Here is a tiny trained network, its code and every weight. The questions are about switching its units off for an input and a class, where a switched-off unit gives its printed mean instead of its output.

import numpy as np


def w(rows, s, z=0):
    codes = np.array(rows[::2]) - 128.0
    scale = np.full(codes.shape[1], s)
    scale[-1] = z or s
    return codes * scale


def f(y):
    return np.maximum(y, 0)


def log_softmax(a):
    a = a - a.max(-1, keepdims=True)
    return a - np.log(np.exp(a).sum(-1, keepdims=True))


def net(x, mask):
    res = np.array(x, float).reshape(1, 3) / 4 @ E
    y = f(res @ A[0][:, :-1].T + A[0][:, -1])
    res = res + np.where(mask, y, B[0][:, -1]) @ B[0][:, :-1]
    return log_softmax(res[-1] @ U[:, :-1].T + U[:, -1])


A, B = {}, {}
E = w([
[125,204,108,53,200,172],'x0',
[102,123,88,223,137,221],'x1',
[71,72,8,111,148,82],'x2',
],0.012)
A[0] = w([
[164,81,165,56,80,103,28],'n0',
[93,152,199,48,171,87,199],'n1',
[207,241,239,145,145,180,57],'n2',
[112,110,144,65,128,86,42],'n3',
[57,85,64,133,142,138,51],'n4',
[12,137,69,196,147,250,157],'n5',
[154,213,134,92,246,150,99],'n6',
[114,116,146,23,60,37,53],'n7',
[206,122,238,158,111,166,14],'n8',
[169,44,160,236,77,55,216],'n9',
[130,169,67,73,209,143,106],'n10',
[216,182,230,114,212,189,172],'n11',
[167,146,163,39,188,47,74],'n12',
[101,76,95,126,237,81,109],'n13',
[133,88,98,200,112,252,1],'n14',
[160,227,72,114,192,227,214],'n15',
],0.011,0.006)
B[0] = w([
[185,194,171,204,202,107,166],'n0',
[88,169,155,196,116,59,216],'n1',
[130,91,36,145,105,103,250],'n2',
[166,174,122,202,141,89,160],'n3',
[160,75,63,134,118,97,179],'n4',
[155,181,114,218,81,49,227],'n5',
[75,92,197,183,209,139,214],'n6',
[182,147,99,221,113,62,203],'n7',
[146,86,38,136,106,110,203],'n8',
[16,53,173,204,145,115,246],'n9',
[89,29,129,138,130,145,197],'n10',
[112,69,68,124,65,106,254],'n11',
[174,131,131,208,102,62,207],'n12',
[119,104,41,64,86,43,184],'n13',
[247,157,177,220,99,104,182],'n14',
[119,86,202,195,90,72,236],'n15',
],0.011,0.015)
U = w([
[222,192,137,181,111,114,56],'0',
[115,85,156,165,158,137,169],'1',
[184,96,6,115,116,123,59],'2',
[100,148,141,149,89,119,181],'3',
[63,184,205,57,183,205,2],'4',
[75,201,184,57,144,194,2],'5',
[91,171,220,76,177,194,2],'6',
],0.015,0.0081)

Each question gives the input, the list of numbers given to net, and the class t.
The units are the neurons (one row each of A and B). Each row of codes is followed by its name. A weight is (code - 128) times the scale printed after its matrix; where a second scale follows, it is the last column's (A, B and U).
mask holds one flag per neuron, in row order. A switched-off neuron (its flag False) gives its mean, the last column of its row in B, instead of its output. The means were averaged over made-up inputs and are rounded, as every weight is.
A unit's drop is (log p(t) with every unit on - log p(t) with that unit switched off) / (log p(t) with every unit on - log p(t) with every unit switched off).
The circuit of an input: a set's keep is (log p(t) with only the set's units on - log p(t) with every unit switched off) / (log p(t) with every unit on - log p(t) with every unit switched off). Starting from the 12 units with the biggest drops (on a tie, the unit counted first), units are removed one at a time, each time the one whose removal leaves the highest keep (on an exact tie, the one counted first), for as long as the keep stays at least 0.8.
circuit, biggest first: the units of the circuit, biggest drop first
top k neurons: the k neurons with the biggest drops, biggest first
drop when u is switched off: that unit's drop, to one decimal
input [5,3,-5], class 1: circuit, biggest first	n6
input [8,4,6], class 1: top 3 neurons	n15; n6; n10
input [8,-4,6], class 1: top 2 neurons	n10; n6
input [-3,3,3], class 3: top 4 neurons	n6; n2; n5; n9
input [4,-7,-8], class 2: top 3 neurons	n2; n11; n8
input [3,1,-5], class 2: top 3 neurons	n2; n9; n11
input [5,-2,-2], class 1: top 2 neurons	n6; n5
input [4,-5,3], class 0: top 3 neurons	n9; n12; n7
input [8,-8,6], class 0: top 3 neurons	n12; n7; n9
input [6,0,-7], class 2: top 3 neurons	n2; n11; n9
input [4,6,-2], class 0: top 2 neurons	n5; n14
input [7,-5,5], class 1: top 2 neurons	n10; n6
input [-8,-6,6], class 1: top 2 neurons	n9; n5
input [-2,8,6], class 0: circuit, biggest first	n14
input [-6,8,-5], class 0: drop when n14 is switched off	3.9
input [7,-3,5], class 1: drop when n0 is switched off	0.0
input [-4,1,-6], class 2: drop when n8 is switched off	0.2
